What can hang from each mark
q_383: q_275 q_492 q_547
q_547: q_315 q_383
q_58: q_383 q_492
q_144: q_58 q_275 q_831
q_492: q_58 q_547
q_275: q_58 q_144 q_289 q_383 q_547 q_831
q_831: q_383
q_593: q_58
q_315: q_547 q_593 q_831
q_289: q_58 q_275 q_593

Each row is shifted at random along 5 fixed directions that mean nothing.
Known rows, with every way that one mark hangs from another
(q_547 q_315 (q_383 (q_275 (q_58 q_492) (q_144 q_831)))): [  1.5  13.4   4.0 -18.5   8.3  -0.7  -4.0  13.4 -14.6  13.6  -4.9   4.2
  -0.4   4.2  -3.8   8.9   6.4 -15.0 -12.0  -2.0   0.1   3.4   9.8 -18.5
   5.0  -5.6 -18.8  -5.3  -7.1  -2.7 -22.3 -10.0  -4.5   4.1  -1.3   9.4
  -5.9   0.5  -9.6   4.8   0.6]
(q_383 (q_275 (q_144 q_58) (q_289 q_593) q_547 q_831) q_492): [ 14.4 -14.8   8.2   6.7 -37.3  12.0  20.4  16.6  29.3  43.5 -20.9  -8.3
  15.9   0.7 -10.9 -23.0   8.9  19.2 -21.5   1.6  26.0  16.9   4.3  -4.6
  -4.5 -43.1 -15.9  24.9  57.3  16.7 -10.8  19.7  35.3 -25.1   5.6  -5.7
   8.8  -7.7 -15.9 -33.0 -24.0]
(q_289 (q_275 (q_144 q_58) (q_547 q_315 (q_383 q_492))) q_593): [ -5.8  -3.4  13.4   6.0  21.0 -12.2 -13.9  21.5 -19.8  -2.7  -5.9  -7.5
  18.9  25.1 -26.4   8.6 -11.0 -13.0   6.3  -0.5  15.0 -15.5   1.4  18.7
  -8.4  -3.5   6.8  23.0  28.8  -0.7 -18.4 -13.5   8.4  20.7  -4.7  13.8
  10.4  -0.2 -16.2  15.6 -11.3]
(q_144 (q_58 (q_383 q_492 q_547)) (q_275 (q_289 q_593)) q_831): [  5.0  -2.4 -21.7  27.9 -24.8  -8.2   7.0   0.7   0.4   6.9  23.3 -12.5
 -23.4 -16.7  11.9 -19.4 -21.7   3.7  -4.9  17.6   4.9  14.6  -7.2   3.6
 -23.4 -15.1 -21.3  -5.6 -21.3  -8.5   3.2  18.4 -10.0 -14.1  -1.4  11.0
  20.9   4.6 -18.7  -9.5  24.2]
(q_315 (q_547 q_383) (q_593 (q_58 q_492)) q_831): [ -3.0 -15.2 -15.0  12.3  20.4  -4.3 -11.4   2.7   8.5 -28.1  17.9  21.7
  12.1   0.4 -29.3   0.3  -4.1 -26.5  30.1  33.0 -12.1   1.5 -14.6  33.0
   1.1   4.8 -20.7  -7.2 -16.8 -11.2  14.7   6.9 -12.5  20.5   0.8  -7.5
  -2.4 -11.3   0.3  18.7   8.3]
(q_547 q_315 (q_383 (q_275 q_831) (q_492 q_58))): [  8.7  20.8  -7.3  -3.1  37.8 -16.7 -16.1  11.6  -7.7 -42.4  -8.0  10.5
 -24.2  12.4  -8.1   9.5   1.9 -12.3  19.8 -12.7   9.2  -1.3 -11.1 -32.0
  -5.0  30.3  15.0 -13.2 -14.9 -12.4  -6.6   4.7 -16.5  27.5   1.6  17.0
   0.3 -11.9  -2.8  29.2  11.5]
(q_289 (q_275 (q_383 q_492) (q_547 (q_315 q_831))) q_593): [  1.1  -5.1  -7.0  30.7  -5.1   3.2  13.4   9.4  13.6  -8.7  -9.0  -5.6
   0.2   2.9  14.5  -4.4  -3.7   6.2   2.8 -12.0  -8.9  -7.3  -4.4  -7.6
 -20.7 -13.8 -15.5  20.2  18.8  -9.1   1.3  10.2  20.6  -1.3  -4.5  15.9
   2.0 -22.8 -21.8 -20.2  -0.4]
(q_58 (q_383 q_275 q_547)): [  5.8   9.6  -0.2   4.5  -7.1  -1.6  12.1 -20.6  -2.6   1.0 -10.8  -1.4
  -8.2  -9.0  41.3 -13.7  -0.3  22.9  -6.1 -25.4 -23.7  10.7   6.6 -36.1
  27.8  -2.0   2.7  -8.6   9.3   1.5   7.0   5.6  -9.2  -4.0   4.5   8.5
 -21.3   0.7  21.7 -10.4   2.4]
(q_144 q_58 (q_275 (q_547 q_383)) q_831): [ 28.9 -23.5  -2.9 -12.1 -14.3  -1.7   4.2   5.9   9.9  30.3  -3.9  13.1
  -1.7 -18.0   4.2 -10.9 -15.0   5.5  -5.3  15.5  10.4  34.9  -1.4   2.7
   2.9 -30.8 -28.1  13.3  -8.1  -9.0 -16.0  11.8   4.8   7.5  -2.4   9.3
  10.3  -5.5   1.3  15.1  -6.5]
(q_275 (q_144 q_58) q_289 (q_547 q_315) (q_831 (q_383 q_492))): [-12.6   4.1   6.4 -26.3 -14.3  14.7   5.9  -4.6   8.3  10.9  -1.6 -24.1
 -11.6  -3.3   8.1  12.6  17.8  10.7  -9.7  -4.0  18.1 -16.1   4.7  22.1
  -8.4   9.2  -3.6  33.8  10.8  10.3 -19.7  -9.1  -8.2 -39.2   0.4   4.5
  23.0 -14.3 -34.3  -3.1   2.8]
(q_289 (q_275 (q_383 q_547) q_831) q_593): [  5.5  -9.0  -2.7  33.5  28.4 -15.7  -5.2  13.8  12.3 -31.8   0.4  -3.8
  -1.4  19.5 -37.2  -2.2 -17.7   4.9  14.8   8.5  13.8  -8.0  -9.2  10.8
 -11.5   2.2   0.0  15.1  14.9  -7.9  -8.9   7.8  12.4  14.8  -3.5   3.8
  45.2  -9.1  -8.3   5.9  -6.9]
(q_144 (q_831 (q_383 q_275 (q_492 q_58)))): [ 28.1  -3.5  -5.2  13.5  -1.7  -8.9  -7.4  -4.4  -1.1  12.2 -11.3  24.6
  -7.4  -1.2  -0.8 -15.4  -9.1   7.3  10.1  -6.2  21.6  22.6  -1.9 -10.7
  16.9  -4.5   1.3  -8.9  16.8  -2.1  -1.2   2.9   6.7  27.3  -3.2  20.5
  -4.7   5.1  25.2  16.1 -14.3]
(q_144 (q_275 q_289 (q_383 (q_492 q_58) (q_547 q_315)) q_831)): [  7.0   8.6  14.8 -26.7  26.7 -11.4  -9.7   3.7  -5.8   3.0 -11.7  -7.9
  -7.6   9.8   3.6  -6.9 -10.1  -4.0   1.6  -7.9  20.6   7.7   1.8  -5.5
   9.0   2.3  -0.1  19.4   3.4  13.1 -21.1 -14.4  -2.8   2.7 -10.7  21.6
  15.5 -10.7  -3.8  23.7 -14.2]
(q_289 (q_58 q_383) (q_275 q_144 (q_547 q_315) q_831) q_593): [ -8.7   3.7   1.9  26.3   4.5  -8.8   9.9  10.3 -12.2  21.8 -14.2 -27.2
  15.2   4.3  16.6  -3.0 -14.6   7.8   9.7 -32.0  -3.0 -21.1   8.3  -2.4
  -2.6  -1.3  -3.7  29.3  22.9  -4.0 -21.8 -16.9   0.5   4.9   2.2  33.3
  -5.8  -6.0 -34.0  -9.2 -17.5]
(q_289 (q_58 (q_492 q_547)) (q_275 q_144 q_831)): [  1.4 -15.2  -2.3  38.9 -38.3  22.0  22.9  18.0  25.9  23.3  -0.3  -3.8
   8.2 -15.1   1.0  -1.1   1.7   7.9  -8.5   0.9 -10.6 -11.1  -0.7  -3.6
 -11.6 -22.1  -0.9  -8.7  -5.4 -11.2   9.7  16.6  28.8  -4.7  12.9 -19.9
  -7.7   0.0 -21.8 -48.6 -20.8]
(q_315 q_547 (q_831 q_383)): [-15.0 -19.9   6.2 -11.5  -7.3  15.4   1.5 -16.6   2.6  -8.4  10.3  21.0
  11.7  -7.4  -1.6  -1.0   5.7  -0.5  -8.6  22.4   1.9 -15.1  -1.1  14.0
  21.0 -11.7 -13.2  -1.3   9.9   5.1  11.6  -8.8  -4.8  -1.4   2.2 -19.9
 -23.2   6.0   8.2   0.3  -0.2]
(q_144 (q_58 q_383 (q_492 (q_547 q_315))) q_831): [-21.4   2.7   5.2 -21.2   4.9  -4.0  -1.8 -19.3 -13.8  -3.4  23.7  -2.3
  -8.5 -14.8  32.7   2.5  -9.3 -12.1 -14.9  19.5 -17.0 -16.2   7.7   1.8
   2.3  16.9 -17.5 -12.7 -62.8  -4.4  18.0 -14.2 -27.4 -12.8  -2.5 -18.4
  -3.1  17.1 -10.0   7.9  24.4]
(q_593 (q_58 (q_383 (q_547 q_315)) q_492)): [-10.6  -4.0  15.7   2.6  22.5  -8.4 -10.0  -7.3  -9.4 -36.8   9.6 -10.0
   3.4  12.4 -13.3  11.0   0.7  -8.9  -1.3  16.6 -20.1  -8.6   7.7   3.5
 -12.1  23.1  21.6  -8.6 -41.3  -2.0  13.1  -4.5 -11.8   7.8  -0.5 -35.6
  17.3  10.1  32.0  25.2   8.3]
(q_547 q_315 (q_383 (q_275 (q_144 q_831) (q_289 q_593)) q_492)): [ -9.7  15.3 -18.5  19.8   7.7  -0.5  -4.9  23.6  -0.9 -40.4  16.7  -5.9
 -27.4  13.1 -25.0  12.1   6.6 -12.2   1.1  10.9   5.9 -19.4  -9.3 -21.1
 -33.6   7.9  -9.3 -12.7  -8.1 -10.5  -6.2  16.3  -8.9  -6.5   6.1  -1.5
  17.0  -7.2 -20.3  -2.9  36.8]
(q_492 q_58 (q_547 (q_315 q_831) (q_383 (q_275 q_289)))): [  1.5  12.2 -17.8 -26.7 -25.0  10.4   8.4  20.5   2.0  -5.8  15.0  30.8
   0.7 -20.8   7.6  24.6  10.7  -4.5  -9.7   4.9  -3.5  11.1 -18.6 -16.2
 -14.3 -10.5  12.4 -29.5 -28.7  -0.6  22.0  22.9  24.4  -0.1   5.3  -5.1
 -25.3   4.7 -17.6 -31.9   6.6]
(q_593 (q_58 (q_383 (q_275 q_144) q_547) q_492)): [ -9.2   0.7   7.2  19.1  25.3 -17.9 -13.3  -7.2 -10.3 -40.3   5.3 -19.0
  -1.7  16.9 -32.5   3.3  -3.1   0.9  12.1  13.4  -7.9  -4.7   4.6   1.0
 -10.7  27.1  27.7 -10.6 -23.2  -0.2   2.8  -2.1 -16.4   3.2   2.7 -31.4
  29.2  14.1  39.6  24.2   8.1]
(q_58 (q_383 (q_275 q_144 (q_289 q_593) q_831)) (q_492 q_547)): [-13.4  19.2  -8.7  -0.7   7.3  -5.9   0.8  -4.6   5.1   5.0   2.0 -13.2
  -4.0   9.5  -0.5   3.8  -3.1  -4.5   7.1 -10.2  -3.0  -1.2   8.3  -9.3
   9.5  15.3 -13.0 -16.8 -22.1   8.8  11.0  -7.7  -7.8  -8.7   6.6  11.1
  10.5   5.9  -8.5 -13.1   4.2]
(q_831 (q_383 q_275 (q_492 q_58) q_547)): [  8.7  10.3  14.1  -2.9 -31.7   8.3   8.0 -20.1 -18.1  12.5 -14.8  19.8
   4.2  -6.2  41.5 -11.6   5.5  24.1 -24.5 -22.4  11.0  11.6   9.0 -16.5
  19.5 -14.9  23.1  -4.1  36.0  17.2  13.0  -3.0   8.5   1.1   0.3   4.4
 -41.5  13.3  24.1 -21.6 -18.7]
(q_831 (q_383 q_275 q_492)): [ -2.7  -5.7   3.7  18.0 -13.8   8.7  -0.7 -16.0   2.7 -29.8  -1.4   8.9
 -16.0   5.1  -4.3  -0.3   7.0  18.7  -9.9   2.7  13.9 -16.1   0.4 -12.0
  -5.0   3.4  20.2  -8.2  14.8   0.6   9.1   6.1  -6.5  -6.3   5.2 -22.3
 -10.0   7.8  33.9  -1.7  10.4]
(q_58 (q_383 q_275 (q_547 (q_315 q_593))) q_492): [ 24.6  -2.0 -15.4  35.0 -32.1  14.2  21.0   2.6  32.4  13.5  -6.7   9.4
   1.5 -12.6  18.4  -8.3  17.7   9.6  -8.4   2.8 -34.6  42.7   1.0 -29.8
   3.2 -29.8 -29.3 -20.6 -24.5 -12.1  15.5  39.0  25.9   5.6   6.8  -1.1
   2.5 -12.5   9.2 -30.6  -0.9]
(q_275 (q_58 q_492) q_144 (q_289 q_593) q_383 q_547 q_831): [ 14.7  22.4 -25.3  -7.3 -13.5   5.5  13.3  19.3  19.5  75.9 -12.9 -34.4
   0.4   3.9   0.2   0.3  -3.6   4.0   9.3 -37.2  15.9  40.6   9.3  35.9
  -8.7 -13.2 -44.0  19.9  37.2   9.8 -24.2  -8.9  32.3 -25.9  -4.6  69.9
  36.0 -19.6 -62.3 -51.9 -26.0]
(q_492 (q_58 (q_383 (q_275 q_289))) (q_547 (q_315 q_593 q_831))): [  9.6  15.9 -15.1 -26.5 -13.4  -2.1   4.8   1.8  -3.5  25.5  -2.2  26.5
  13.8 -23.6  32.8   4.4   2.3  -3.4  12.4 -17.4 -13.0  22.2 -13.8 -11.9
  21.5  -4.6   8.0 -13.4 -16.6   4.5  14.8   7.1  13.7  11.1  -4.3  28.8
 -36.8  -1.6  -8.3 -10.7  -9.5]
(q_58 (q_383 (q_275 q_144 q_831) q_492 (q_547 q_315))): [ -2.6   3.2   5.9  18.7 -10.6   9.6  15.9  -7.0  22.0 -26.3 -10.2 -10.1
 -12.9  -6.5  13.3 -14.8  19.6  20.4 -14.2  -0.6 -13.1  -8.7   3.4 -47.3
   1.3  -3.4  -1.2   3.8  -6.9   1.8   1.2  19.9  -9.9 -21.4   7.4 -23.3
   3.1 -12.4   3.4 -11.0  13.0]
(q_383 (q_547 (q_315 (q_593 q_58) q_831))): [-39.4  11.6   1.2  -9.0   9.5  -3.8  -8.5  -4.3 -41.6 -33.3  37.6  -9.5
   2.6   4.5  -3.5  13.6  -2.4 -17.2 -13.6  27.3 -12.6 -32.0  -7.4  31.5
 -35.6  16.3  17.1 -15.1 -13.4   0.1   8.5 -13.9 -15.4 -19.3  -3.7 -33.7
  -5.3  26.4 -19.0  -8.5  32.9]
(q_275 (q_58 q_383) q_144 (q_547 (q_315 q_831))): [ -5.1  -8.3  14.6 -30.7  40.2 -10.7 -21.4  19.1  -4.5  13.5 -12.3 -19.3
  25.0  17.8 -57.3  11.6  10.7  -3.6  12.0  11.4  18.9   2.5   2.1  27.7
   0.3   2.3   2.8  23.9  13.3   9.0 -37.1 -21.8   9.7   3.4  -7.0  -0.2
  31.4   0.9   4.2  32.4 -15.0]
(q_593 (q_58 (q_383 q_275 q_492 q_547))): [ -7.5   8.4  -2.8  24.8 -16.3  -1.5  11.9 -22.4  -7.9 -36.1   3.9 -12.2
 -18.7 -10.5  31.5 -10.4  -2.0  19.5  -4.2 -13.7 -24.9 -11.1   1.9 -26.3
 -14.1  18.2  32.1 -12.4 -11.2  -3.3  21.2  11.3 -23.4 -19.2   4.6 -22.0
 -16.5   5.3  25.8 -11.8  21.4]
(q_144 (q_275 (q_383 (q_492 q_58)) q_547)): [ 35.6 -15.3  -3.6   3.0 -17.5  10.6   8.2   9.5  28.7  21.5 -21.8   7.8
  -0.3  -6.3   3.6 -11.1  -4.1  17.3   4.0 -10.6   7.5  41.5  -4.7 -13.1
  -2.5 -30.7  -4.9   9.5  13.7  -1.0  -3.1  20.2  33.0  10.7  -3.3  16.7
  -0.2 -16.6  17.3  -9.9 -20.3]
(q_275 (q_58 q_492) q_144 (q_289 q_593) (q_831 q_383)): [ 13.9 -17.9   1.1   5.2 -19.4  24.3  14.9   5.3  59.3  23.5 -16.7  -3.8
  -2.1  -4.3 -29.6   1.7  25.4  19.7  -1.7   6.2  19.2   0.6   2.0  19.8
   8.4 -11.9 -19.9  39.7  19.0   5.1  -9.2  16.1  14.3 -19.6   7.0  -8.8
  40.0 -36.1 -10.7  -9.2 -20.6]
(q_58 (q_383 (q_275 q_144)) (q_492 (q_547 (q_315 q_593 q_831)))): [-16.8  15.9 -10.0   1.5   2.2  -2.5  -2.4  -4.1  -6.1   1.9   8.3  -3.0
   5.6   0.7   2.0   6.5   4.6 -18.1   5.9   3.3 -18.8   0.5   3.6 -10.4
   3.7   7.3 -14.8 -26.9 -36.5   0.5   9.1  -6.6  -7.2  -2.2   1.3   1.7
  -9.3  11.1  -6.8  -9.5  12.2]
(q_547 (q_315 q_593 (q_831 q_383))): [-15.5  19.3 -21.7  -3.1  -6.6   5.7   2.8 -24.2 -21.4  -1.1  14.2   5.1
 -19.1 -16.3  48.5   9.2   1.8 -17.1  12.3 -20.5 -27.5 -17.7  -7.3   5.2
   4.4  22.5  -7.4  -9.7  -5.0 -15.8   3.4 -13.6 -29.8  -3.4  -5.0  29.1
 -39.0  -6.5 -29.4  -2.2  27.2]

Rows
[ 23.1  17.4 -34.9  19.6   0.2   6.9  -2.2   5.2  15.5  -8.9  -4.1  -2.4
 -32.2 -11.2   7.7  -4.3   2.1  11.5  30.1 -33.8  -1.9  22.1 -18.6   1.9
  -9.5  17.8  14.5 -16.8   9.0 -16.8   8.2  17.7   4.9   4.4  -3.7  33.2
  11.1 -17.9  -4.4 -21.6  10.4]
(q_275 q_58 (q_383 (q_492 q_547)))
[ 23.8 -17.8  -0.8   4.6 -30.4   1.6  18.0  -8.9  22.1  29.9  -9.3   6.7
   0.3 -23.3  19.7 -15.9  -5.3  11.9 -11.0  -4.2 -10.5  25.1   2.7 -24.5
  22.8 -22.8  -7.7  -3.5   1.9  -8.0  -1.7  19.8   6.7  -1.5   2.3   2.1
 -12.6   0.7   7.2  -7.8 -12.5]
(q_144 (q_58 (q_383 (q_275 q_831))))
[ 32.8 -13.0 -22.6  23.1 -22.2   5.7   3.8  10.6  18.1  38.1   2.8   3.8
  -9.3 -17.6 -12.1 -13.4  -5.9  -6.0  17.7  -0.8  -5.2  32.2 -10.7   2.4
  13.3 -15.1 -10.4 -12.6  19.3 -20.2 -10.1  21.2  14.4  17.6   0.4  19.1
  12.4  -1.7 -12.0  -4.4  -5.7]
(q_275 (q_144 q_58 q_831))
[ -5.9  -8.2  13.4  10.4 -19.8  -0.6   9.9 -15.0  -4.2 -12.8   0.3  -4.1
   1.5  -4.2  13.0  -9.0  -8.0   8.1 -16.6  -1.7 -14.4 -13.4  10.9 -24.6
  -8.2   0.0  25.7  -9.7  -7.3   4.3  15.6   2.5  -8.9 -14.0   1.7 -29.4
 -28.4  15.3  34.1  -6.1   4.1]
(q_593 (q_58 (q_383 q_275 q_492)))
[ 16.5 -19.8   8.8   3.9  -3.4  -4.0  -7.3  -6.2   5.7  -7.3  -4.0   5.6
  -8.1  -4.2 -19.5  -9.9  -5.9   4.6  -1.3  19.3  27.6  13.0  -4.9  10.7
   1.2  -6.4  10.9  11.0  -1.2  -4.1 -14.7   5.9 -10.1  10.1  -2.8 -11.8
  24.0   1.4  12.6  29.6  -7.6]
(q_144 q_58 (q_275 (q_831 (q_383 q_492 q_547))))
[ 14.4 -23.7   3.2  12.3  -2.7   5.8   5.3  -7.2  35.8  10.0  -3.6  -2.6
  -7.1 -14.4  -4.4 -13.7   4.0   3.1   6.6  15.8 -14.8   5.4   2.2 -12.0
  24.6  -4.5 -21.1  10.4 -14.8 -10.9  -1.3  14.7  -6.7   2.1   3.4 -15.4
  16.8 -14.0  10.3  17.8  -0.4]
(q_275 (q_144 (q_58 q_383 q_492) q_831))
[-10.9  -9.6  -6.9   1.5  -8.4  14.4   0.3  14.3  22.7   0.1   7.6 -19.8
  -5.3   6.5 -43.6   6.9  13.8  31.0  -3.5  21.9  36.3 -17.9  -6.5  47.9
 -35.7  -5.1  -7.0  37.4  27.4  11.0  -9.7   6.4  12.6 -41.1   4.0 -17.4
  49.6 -11.5 -11.4 -16.8  11.1]
(q_275 q_58 (q_144 (q_831 (q_383 q_492))) (q_289 q_593) q_547)
[-18.5  11.9  15.6 -34.7  -2.0   7.2  -4.8  -1.8 -24.6   1.6   6.4  17.6
  11.5  -3.1  27.7   3.4   1.0 -16.4 -16.1  -4.9  -0.3 -18.5  -2.4  -5.2
  -0.4   6.0  27.0 -20.5  -4.5  12.9  29.8 -16.6   6.3   5.5  -3.2 -13.9
 -52.4  19.9  -8.4 -14.1  -0.9]
(q_383 (q_492 q_58 (q_547 (q_315 q_831))))
[ -9.4   2.4   2.0   1.4  -0.6  13.3   1.4  -0.2 -11.6  10.4   5.0   2.3
   8.3  -5.8  30.1   4.1   3.9  -6.2  -0.6 -10.0 -20.0 -14.9  -1.0   9.0
   2.5   4.5   4.9  -8.8  -4.5  -6.7  18.1  -6.5   1.2  10.1   5.7  -9.5
 -30.0   4.9  -3.2 -13.0   1.2]
(q_289 (q_58 (q_492 (q_547 (q_315 q_593)))))
[  7.3   2.5   0.5 -13.4 -21.1   8.2   7.0   3.1   2.8  28.9   0.6  11.2
  11.7   3.1   2.7  13.1   0.1 -14.0  -8.9  -9.1  10.9   9.6   9.2  19.7
   1.1  -5.5  -4.9   4.2   0.4  10.2   5.8  -6.5  14.3   4.9  -2.3  16.9
   7.4  -0.6 -17.4  -7.7 -20.1]
(q_275 (q_289 (q_593 (q_58 (q_492 (q_547 q_315))))) (q_831 q_383))
[ 14.7 -10.8   6.4  14.0  -7.0  -5.0  -1.4  -2.9  -1.2   3.4  -3.2   2.6
   6.3   2.5  -2.2  -7.0 -13.0  -8.7   4.2 -10.2 -13.0  10.0   7.1 -10.2
   1.9   0.8  24.9 -16.3  -0.4  -2.0  12.7   2.4   4.0  19.3  -2.6  -1.0
 -18.5  10.6  31.5   8.7 -11.0]
(q_593 (q_58 (q_383 q_492)))
[ -6.8 -16.6   3.4   7.0  -8.6   7.3  15.7  17.0  28.1  11.2   0.1 -20.1
   9.1   6.7  -8.5  -2.0  -1.2  22.4 -14.9   4.7  15.9 -12.7   2.8  13.9
 -26.7 -18.3 -15.1  25.1  20.6  11.2   5.4  10.7  23.8 -25.2  11.5  -9.8
  15.3  -7.8 -19.5 -28.3  -6.2]
(q_275 (q_289 (q_58 (q_383 q_492)) q_593) q_547 q_831)
[  0.6   1.6  -0.5 -20.8   7.9  -3.6  -8.1  22.0 -19.5  12.2  12.4  17.7
  10.1   8.0 -12.9  19.2  -4.9 -42.9 -11.6   5.6  -6.6   7.8   3.3  -8.1
  -1.5 -14.9 -16.7 -28.6  -4.1  -5.9  -8.0  -9.3  12.6  26.6  -3.4  17.4
 -25.6  12.6 -21.7   3.1  -1.7]
(q_547 (q_315 q_831) q_383)
[ 10.2 -10.5  -7.6   3.2  -8.7   9.2   0.0   5.5   5.3   2.9   3.6  16.7
  -0.5  -5.2  -9.6  11.7  11.2 -16.9   0.0   6.1  -7.5   9.0  -6.2  -4.7
   0.5  -9.3  -4.6 -14.1  -1.0 -13.4  -4.2   7.4  13.4  19.9  -2.2   2.3
  -5.9  -1.9  -2.2   8.1   0.0]
(q_547 (q_315 (q_831 q_383)))
[-34.8  25.1   1.6 -12.4  30.4 -27.6 -19.6 -14.7 -52.9 -27.4  19.9 -16.4
   0.6  14.0  -0.8  15.7 -17.2 -28.6   8.4  -1.1 -11.0 -19.3   9.0   6.2
 -16.2  44.7  25.9 -33.9 -47.5   3.0   9.6 -35.7 -32.9   1.4  -5.3  -7.4
  -7.8  36.3  10.6  19.5  18.8]
(q_593 (q_58 (q_383 q_275) (q_492 (q_547 (q_315 q_831)))))
[ 12.5   6.6 -16.4   7.7  -4.7   7.6 -10.2   8.5   8.3  -4.9  -4.5   2.9
 -11.5   4.3 -37.7  18.4  21.1  11.3  16.5  -1.1  20.4  14.3  -9.6  15.3
  -1.9   8.4  15.7  -5.4   3.5  -4.2 -13.9  10.1   9.2   4.2   2.1   4.6
  36.7  -4.8  18.5   6.3  -1.7]
(q_831 (q_383 (q_275 (q_58 (q_492 (q_547 q_315))) q_144 q_289)))
[  8.7  26.8   5.3 -19.9  -8.1   4.6  10.9 -13.3 -29.3  29.0 -24.6  -0.2
  -1.3 -13.8  59.0 -14.8  14.2  20.8 -13.6 -41.5 -15.0  16.8   4.6 -21.8
  28.0  -3.9  10.0   6.9  36.5   2.7 -13.7  -8.0  -5.0  -5.6  -3.5  18.6
 -25.9  -4.6   1.2 -12.6  -8.7]
(q_383 (q_275 q_58) (q_547 q_315))
[ -4.4   3.1 -32.6  17.3   1.1   2.2 -11.0   5.2 -10.9 -32.0  34.5  14.5
  -4.0   0.2 -22.3  12.3 -14.8 -15.3  28.5  17.1 -11.0  -1.1 -20.3  40.5
 -19.9  13.7   4.9 -26.3 -15.0 -17.4  18.2  10.9 -13.2  11.5   2.5   5.4
  -4.5   6.7  -6.4  -9.1  26.7]
(q_315 (q_547 q_383) (q_593 q_58))
[  1.4   7.7 -15.9   4.9  28.2 -18.9 -20.4  17.9  -0.8  -2.0   9.2   3.3
   9.0  18.5 -41.8  12.6  -1.0 -26.0  23.5  16.8   1.1  22.8  -6.4  10.2
  -2.0   6.4 -13.1 -32.6 -35.7  -2.0   2.4   2.3  13.7  23.9  -1.7  12.9
  27.5   9.9   8.8  16.1   1.2]
(q_58 (q_383 (q_275 q_289)) (q_492 (q_547 (q_315 q_593 q_831))))
[ -3.8  -4.2  20.0  -1.7  11.8   9.4 -12.2 -14.1  -6.9 -34.6  -3.1  14.7
   0.4  11.2   1.9   2.2  17.0   7.0  -6.6   7.8   7.3 -18.6   0.3  10.1
   9.0   7.5  18.3  15.7  15.1   6.7   5.1  -4.6 -10.9   9.3  -2.9 -19.7
  -1.6  -5.3  26.2  24.7   4.5]
(q_831 (q_383 q_492 (q_547 (q_315 q_593))))
[ -2.4  12.1  -4.7 -12.3  30.4 -14.2  -5.2 -12.6  -8.2 -10.5 -14.8 -12.0
 -15.9  10.7   3.9  -3.6  -5.4  18.6  17.2 -20.7   9.6  -2.0  -3.1  -4.2
   6.0  27.5   7.8   4.2  19.9  -1.6 -12.3 -11.0 -15.8  -5.8   4.2   9.8
  11.9  -1.5   5.9  12.4   4.8]
(q_383 (q_275 q_547 q_831))
[ 11.7  -4.0 -36.1  34.2  -7.6 -10.0   4.0 -10.1  10.1  -1.9  11.9   5.1
 -10.4 -19.7   7.1  -8.0 -13.0 -13.9  39.4  -8.1 -31.2  13.0 -17.3   8.8
  -2.9  12.7  -0.4 -17.1  -6.4 -22.8  11.2  16.1 -13.3  11.2  -2.2  24.2
 -17.0 -11.1  -5.4   2.5  13.6]
(q_315 (q_593 (q_58 q_383)) q_831)
